zabof: [ 92 108  95 124]
liguv: [ 95 118 155  94]
sozu: [153 134  84  87]
revov: [114 113 135  88]
bodeb: [114 174 110 106]
des: [ 66  49 157 114]
rogib: [ 84 163 136 175]
viza: [105 156 130 110]
raret: [130 162 134 106]
peko: [127 116 104 121]
demoz: [112  88 114 135]
order: [136 163 175  84]  rogib
order: [113 114 135  88]  revov
order: [ 88 112 114 135]  demoz

fugi: [ 86 128  91 164 102  75  71 150 110 102 138 133 134 169 142 109 166  80
 142 132 123 144 172 143]
kemor: [149 128 147 111 149 160 160 117 141 144 124 125 123 106 112 141 100 162
 118 120 129 121  98 117]
latal: [175 124 161  85 108 129 153 107 116 130 113 125 131 101 186 109 169  76
 156 169 152  98 146 132]
fon: [ 86 128  91 164 102  75  71 150 110 102 138 133 134 169 142 109 166 152
 126 149 147  96 101 117]
lemuz: [ 61 132  75 188 129  94  70 159 127 111 148 133 129 177  84 133 116 122
 123  96 105 164 140 135]
Zoka: [175 124 161  85 108 129 153 107 116 130 113 125 131 101 186 109 169 100
 144 169 152  98 146 132]
asked: [ 85 129  90 165 101  75  70 150 110 103 139 134 133 169 142 109 166  80
 143 132 122 144 173 143]  fugi
asked: [176 124 161  85 107 130 153 106 116 131 114 126 130 102 186 108 168  76
 157 169 152  98 146 132]  latal

gel: [125 120 142 136 156 109 124 131 144 107 145 132 100 134 142 104 116 136
 156 111 128]
kez: [133 129 132 104 132 170 151 122 196 160 140 122 122 125 122 110  96 124
 110  74 112]
Bez: [132 114 134 125 120 150 129 116 153  78 126 131 126 119 114 116 112 120
 123 121 121]
tene: [125 129 117 113 114 101 125 120  97 117 137 126 135 145 136 147 131 126
 158 188 125]
dor: [127 112 143 114 126 135 114 140 121 105 125 139 131 114 133 156 118 149
 174 117 131]
Sonek: [129 139 116 126 125 127 133 130  73 121 152 131 134 126 135 120 110 136
 131 130 120]
Bofa: [124 119 122 122 136 116 115 115 127 137 115 120 120 120 148 109 146 131
 160 131 125]
foduv: [125 120 142 136 156 109 124 131 144 107 145 132 119 132 117 139 125 131
  94 146 118]
Per: [132 114 134 125 120 150 129 116 153  78 126 131 126 119 114 116 112 120
 123 121 126]
Sogi: [104 110 196 122  74 132 133 129 139 122 112 170 160 125 110 124 151 122
 132  96 122]
asked: [104 110 196 122  74 132 133 129 139 123 111 170 160 124 110 123 151 123
 132  96 122]  Sogi
order: [ 78 112 114 114 116 116 119 120 120 121 121 123 125 126 126 129 131 132
 134 150 153]  Bez
order: [112  74 110 124  96 110 122 125 122 122 140 160 196 122 151 170 132 104
 132 129 133]  kez
asked: [124 129 117 114 112 101 126 120  97 117 136 125 134 145 136 147 131 126
 158 188 124]  tene
asked: [132 114 134 125 120 150 129 116 153  78 126 131 126 119 114 116 112 120
 123 121 126]  Per
order: [ 74  96 104 110 110 112 122 122 122 122 124 125 129 132 132 133 139 151
 160 170 196]  Sogi

Zanen: [212 102  90 137 135]
Mes: [167 176 133 123 118]
kazil: [212  90 136 102 135]
Gub: [ 88 213 136 104 135]
pozar: [213 103  88 136 135]
asked: [213 103  88 136 135]  pozar
order: [135 137  90 102 212]  Zanen
order: [135 213 136  88 103]  pozar

